Questions about the row below.
1) Give the third smallest entry.
2) Give the first entry.
3) Give the entry just right of -7.
4) Give the second entry.
[-32  21  -7  19  16  16 -10 -15   2  16   4  -1  42]
1) -10
2) -32
3) 19
4) 21

m =
73  52  61  57  26  24  27  71
68  52  72  36  72  40  39  20
79  39  30  75  32  66  26  40
49  72  30  42  38  67  65  49
42  74  44  65  62  34  72  32
Indices start at 1.
The entry in the bottom-right corner? 32
The entry at row 1, column 2? 52
The entry in row 1 and column 3? 61
The entry just right of 27: 71
The entry directly below 27 -> 39
The entry in row 1 and column 1? 73
The entry just left of 24? 26
The entry at row 3, column 3? 30
The entry just right of 36? 72
The entry at row 2, column 1 -> 68
The entry at row 3, column 1? 79

Questions about the grid below. Indices start at 1.
1) Which number is the entry directly above -77?
2) Which number is the entry at row 3, column 2?
3) Which number is the entry in the top-left corner?
4) Which number is the top entry of the column that holds the largest entry?
5) Which number is the entry in row 3 and column 1?
6) Which number is the entry at row 1, column 2?
7) Which number is the entry in row 2 and column 1?
8) Which number is the entry directly below the largest entry?
[[ 51  44 -45 -59 -61 -57 -35]
 [ 18  43   1 -65 -54 -60 -54]
 [ 16  -9 -28  -5 -22  -7   6]
 [ 61  63 -48 -78 -74 -74 -51]
 [-15  -5  17 -16 -19 -14 -17]
 [-14  20  30 -46 -34 -41 -46]
 [  3  30   8 -51 -46 -47 -49]
 [-69 -77  52  53  36  51  36]
 [ -5   3   6 -23 -27 -22 -22]
 [-55 -80  33  59  37  56  50]
 [-64 -80  45  57  38  55  44]
 [-58 -73  41  50  33  48  39]
 [-34 -88  -1  73  38  67  72]
 [  1  32  18 -57 -44 -51 -51]]
1) 30
2) -9
3) 51
4) -59
5) 16
6) 44
7) 18
8) -57

a = (-48, 73, -31, -19, 45, -15, -11, -36)
The 1st entry?
A: -48
The third entry from the left?
A: -31
The fifth entry?
A: 45
The 1st entry from the right is -36
The second entry from the left?
A: 73

Questions about the row below.
1) Give the entry at the centre.
2) Give the entry just right of 50.
[-19 -21  13  -5  13 -30 -41  11   6  53  50   6  51 -60  78]
1) 11
2) 6

(41, 19, 34, -77, 44, -8, -45, -35, -25, 37, -72)
The entry just left of -45 -> -8
Give the entry just left of the largest entry.
Answer: -77
The entry just right of the centre entry is -45

Read these off the grid that follows.
1) What is the first entry in the row that holds the largest entry?
2) What is the first entry of the smallest entry's row?
3) What is the third smallest entry?
4) What is the entry in the bottom-right corner?
5) What is the entry directly below 76?
6) What is the entry in the top-left corner?
7) What is the top-right entry?
8) What is the fourth entry in reading order?
[[-14 -12   9  -9  27  16]
 [ -8 -23  13 -15  37   7]
 [-12 -32 -13  28   6   6]
 [ 42  -6 -32 -20 -27 -65]
 [  0  52  21 -19  12  -2]
 [-26 -14 -16 -22 -65   9]
 [-91 -15  -5 -78   4 -21]
 [ 24  -1   2 -70  30 -20]
 [ 10 -11  32 -26  30 -48]
 [ -1 -20  76 -24  56   1]
 [ 16 -53  -3  50 -19  74]
 [  2  -3   8  19  29  42]
 [-13  33  14  16 -43 -51]
 [ 21 -28  33  -3 -21  31]
 [-56 -24  18  86 -27  30]]
1) -56
2) -91
3) -70
4) 30
5) -3
6) -14
7) 16
8) -9

Read these off the matrix that follows. Counting starts at 1.
1) The bottom-right entry?
2) The entry in row 1 and column 1?
3) The entry directly above 9?
4) The entry directly below the largest entry?
5) The entry directly below -40?
6) The entry just right of 0?
7) The entry just left of the largest entry?
8) The entry at row 3, column 1?
[[-38 -26 -40  17  43  33  40  35 -38  39]
 [  1   9   2  -9   3  -1   2   5   3   2]
 [  3  -8   2  15   0   3   1  -5   2   1]]
1) 1
2) -38
3) -26
4) 3
5) 2
6) 3
7) 17
8) 3

arr =
[[20 64 26  0]
 [19 27 22  0]
 [19  9 20  0]
 [21 97 31  0]
 [18  0 16  6]
 [19 18 21  0]
 [19  8 19  0]
 [18  0 15 10]
 [18  0 13 20]
 [20 54 25  0]]
Give the bottom-right entry.
A: 0
Give the fourth entry, reading row by row.
A: 0
The entry directly above 54 -> 0
Give the 2nd entry from the end, reading row by row.
A: 25
Give the 5th-last entry, reading row by row.
A: 20
The first entry, reading row by row -> 20
The fifth entry, reading row by row is 19
Give the 3rd entry on the diagonal from the top-right corner.
A: 9
Give the entry just left of 54.
A: 20
Give the third entry on the main diagonal.
A: 20
Give the entry just left of the largest entry.
A: 21
The entry just right of 16 is 6
The last entry in the row that holds the largest entry: 0
The third entry in reading order is 26
Give the entry directly below the largest entry.
A: 0

x =
[[ -3  -4  67   6  11  34  45]
 [ -1  12 -27 -17  13  48 -28]
 [ -1  21   9  33  14 -70  -8]
 [  1  -1 -22 -26  13 -53  20]
 [ -2 -15  31  14  11 -53  21]
 [ -3  -2 -16  22  16  40  41]
 [  3  -7 -85  -5  10  34 -51]
 [  0  -8  29 -16  14  39  41]
 [ -2   1 -22   7  15 -59  10]
 [ -2   8 -33   1  10 -60   9]]
Rows and columns are numbered from 1.
The entry in the top-right corner is 45
Report the entry at row 1, column 3.
A: 67
The entry in row 1 and column 2 is -4
The bottom-left entry: -2
Report the entry at row 2, column 2.
A: 12
The bottom entry of the column that holds the smallest entry is -33
Report the entry in row 3 and column 1.
A: -1
Report the entry in row 2 and column 1.
A: -1
Report the entry directly below the smallest entry.
A: 29
The entry in the top-left corner -> -3
The minimum -> -85
Report the entry directly above the smallest entry.
A: -16
Report the entry just left of -60.
A: 10
The entry in the bottom-right corner is 9
The entry directly above 7 -> -16
The entry just left of 16: 22
The entry directly below the largest entry -> -27
Report the entry directly below -15.
A: -2
The entry just right of the smallest entry is -5

Read these off the table that follows. Counting starts at 1.
1) Find the bottom-right entry.
2) Find the entry directly above 33.
3) Find the entry directly below -20.
4) Find the entry at row 1, column 1.
5) Find the smallest entry.
6) Find the entry directly above -13.
7) Find the entry at row 1, column 2.
8) Find the entry at row 3, column 1.
array([[ 30, -20,  -7,   0],
       [ 12,  -9,  12,   4],
       [ 33, -79,  -5, -25],
       [ -9,  12,  -5,  12],
       [ 15,  -8,  12,   3],
       [ -5, -13,  10,   6],
       [ 34, -25,  26,  -8]])
1) -8
2) 12
3) -9
4) 30
5) -79
6) -8
7) -20
8) 33

[[ -6  16 -11 -16  -2 -42 -29  31 -30 -39  14  -9  28  16]
 [ 10 -50  20   8   5  16   7 -27  35  45 -23  14 -29 -19]
 [  5 -41  28  -1  24  29  27 -33  21  26 -27  20 -32 -17]
 [  6 -39  23   5  16  30  23 -31  27  34 -24  17 -31 -17]
 [ 10 -74  26  -9  14 -21 -19 -14  23  32 -28  17 -21 -16]
 [ -6  33 -17  -6  -9 -23 -16  26 -25 -32  19 -13  25  15]
 [ -3  51 -23  24 -25  35  21  -2   7   9  20 -15   3   3]
 [ -2  53 -22  25 -24  40  25  -4   7  10  19 -15   2   2]
 [  5 -60  31 -18  29 -11  -2 -16   9  10 -28  22 -19 -11]]
Counting starts at 1.
Which number is the top entry of the column that holds the smallest entry?
A: 16
The entry at row 1, column 3 -> -11
Which number is the entry just right of -4?
A: 7
The largest entry is 53
Which number is the entry in row 1 and column 1?
A: -6
Which number is the entry in row 3 and column 1?
A: 5
The entry in the bottom-right corner is -11
The entry in the top-right corner is 16
Which number is the entry directly above -74?
A: -39
Which number is the entry just left of the smallest entry?
A: 10
Which number is the entry in row 2 and column 1?
A: 10
The entry just left of 30 -> 16
The entry just right of the smallest entry: 26
Which number is the entry at row 2, column 2?
A: -50
The minimum -> -74
The bottom-left entry -> 5
The entry directly above the largest entry is 51
Which number is the entry at row 3, column 2?
A: -41
The entry just left of -33: 27
Which number is the entry just left of the largest entry?
A: -2
The entry directly below the largest entry -> -60
Which number is the entry at row 2, column 3?
A: 20
Which number is the entry in row 3 and column 3?
A: 28

Questions about the matrix below.
1) Find the 2nd entry on the main diagonal.
2) Find the second smallest entry.
3) Find the entry just right of the centre entry.
4) Find the last entry of the smallest entry's row.
5) Find the entry just right of 4.
6) Find the top entry of the column that holds the largest entry.
7) Find the 1st entry on the main diagonal.
8) Find the entry directly above -6.
[[ 55  36  73  52  65]
 [ 26  28   7  39  34]
 [-11 -10 -39 -34 -26]
 [ -4 -17 -45  -1   2]
 [ 21  38  21  51  44]
 [-55 -65 -40 -75 -47]
 [ -4  -3   4   0  21]
 [-14  -2 -19 -22 -18]
 [ 10  -3 -16   0  -6]]
1) 28
2) -65
3) 51
4) -47
5) 0
6) 73
7) 55
8) -18
